Below are the code and all the weights of a small trained network. Each question names an input and a class and asks about switching units off, where a switched-off unit gives its printed mean instead of its output.

import numpy as np


def w(rows, s, z=0):
    codes = np.array(rows[::2]) - 128.0
    scale = np.full(codes.shape[1], s)
    scale[-1] = z or s
    return codes * scale


def f(y):
    return np.maximum(y, 0)


def log_softmax(a):
    a = a - a.max(-1, keepdims=True)
    return a - np.log(np.exp(a).sum(-1, keepdims=True))


def net(x, mask):
    res = np.array(x, float).reshape(1, 6) / 4 @ E
    y = f(res @ A[0][:, :-1].T + A[0][:, -1])
    res = res + np.where(mask, y, B[0][:, -1]) @ B[0][:, :-1]
    return log_softmax(res[-1] @ U[:, :-1].T + U[:, -1])


A, B = {}, {}
E = w([
[129,130,127,126,125,128,128,129,131,125,128],'x0',
[125,128,128,129,123,137,129,137,133,117,133],'x1',
[121,129,127,125,124,122,128,130,136,122,130],'x2',
[150,153,98,83,140,55,108,113,15,2,82],'x3',
[124,128,128,126,129,126,128,130,129,127,129],'x4',
[28,168,99,85,21,187,106,37,54,167,97],'x5',
],0.0092)
A[0] = w([
[88,139,119,125,60,174,125,90,66,154,121,166],'neuron 1',
[144,127,116,131,131,132,128,105,121,113,131,53],'neuron 2',
[154,145,121,141,171,133,130,134,148,122,121,167],'neuron 3',
[122,113,124,146,116,145,136,139,156,179,128,52],'neuron 4',
[153,141,139,136,152,120,134,113,143,116,149,185],'neuron 5',
[133,102,131,131,108,130,127,140,131,159,136,76],'neuron 6',
[209,111,139,154,222,107,131,172,177,103,130,173],'neuron 7',
[121,122,142,147,128,182,129,128,199,229,145,29],'neuron 8',
[76,134,130,122,77,153,128,95,82,155,115,180],'neuron 9',
[156,122,126,123,136,102,126,118,4,41,120,2],'neuron 10',
[119,129,123,120,131,131,128,133,120,130,140,57],'neuron 11',
],0.019,0.0025)
B[0] = w([
[132,80,137,137,128,133,144,182,160,223,193,214],'neuron 1',
[115,139,113,105,145,129,138,136,89,100,177,136],'neuron 2',
[111,93,152,162,131,131,120,147,128,150,122,165],'neuron 3',
[136,122,107,105,136,144,130,110,69,52,89,177],'neuron 4',
[127,115,158,133,151,99,141,99,146,195,109,158],'neuron 5',
[140,116,162,92,98,115,174,85,119,99,96,150],'neuron 6',
[128,72,133,113,95,152,126,176,148,234,185,250],'neuron 7',
[120,213,99,133,145,106,111,71,92,1,79,238],'neuron 8',
[157,70,160,136,131,125,122,184,168,198,154,202],'neuron 9',
[129,188,109,127,137,134,125,61,109,19,64,218],'neuron 10',
[92,121,110,132,144,127,114,117,110,139,136,129],'neuron 11',
],0.011,0.024)
U = w([
[130,2,157,134,123,135,153,177,166,235,208,249],'0',
[120,186,110,106,154,118,144,54,106,39,68,7],'1',
],0.0087,0.0015)

Each question gives the input, the list of numbers given to net, and the class t.
The units are the neurons (one row each of A and B). Each row of codes is followed by its name. A weight is (code - 128) times the scale printed after its matrix; where a second scale follows, it is the last column's (A, B and U).
mask holds one flag per neuron, in row order. A switched-off neuron (its flag False) gives its mean, the last column of its row in B, instead of its output. The means were averaged over made-up inputs and are rounded, as every weight is.
A unit's drop is (log p(t) with every unit on - log p(t) with that unit switched off) / (log p(t) with every unit on - log p(t) with every unit switched off).
The circuit of an input: a set's keep is (log p(t) with only the set's units on - log p(t) with every unit switched off) / (log p(t) with every unit on - log p(t) with every unit switched off). Starting from all 11 units, units are removed one at a time, each time the one whose removal leaves the highest keep (on an exact tie, the one counted first), for as long as the keep stays at least 0.8.
units of the circuit, in order: the units of the circuit, biggest drop first
k most important neurons: the k neurons with the biggest drops, biggest first
drop when u is switched off: that unit's drop, to one decimal
input [2,0,-1,4,8,4], class 0: 3 most important neurons : neuron 8; neuron 1; neuron 9
input [3,-2,7,-7,-6,3], class 1: units of the circuit, in order : neuron 8
input [-6,-7,-2,3,-7,3], class 0: 2 most important neurons : neuron 8; neuron 1
input [5,8,6,-6,5,4], class 1: 2 most important neurons : neuron 8; neuron 7
input [0,-1,7,-3,1,2], class 1: 2 most important neurons : neuron 7; neuron 8
input [0,-1,-2,5,-7,5], class 0: 3 most important neurons : neuron 1; neuron 8; neuron 9
input [8,-5,-7,4,-2,4], class 0: 4 most important neurons : neuron 8; neuron 1; neuron 9; neuron 4
input [8,-4,5,-2,-6,-1], class 1: 3 most important neurons : neuron 1; neuron 7; neuron 9
input [-6,2,-3,7,-3,7], class 0: 2 most important neurons : neuron 1; neuron 9
input [3,1,4,-8,-8,6], class 1: drop when neuron 8 is switched off : 3.5
input [5,-2,-6,6,4,8], class 0: drop when neuron 9 is switched off : 0.4
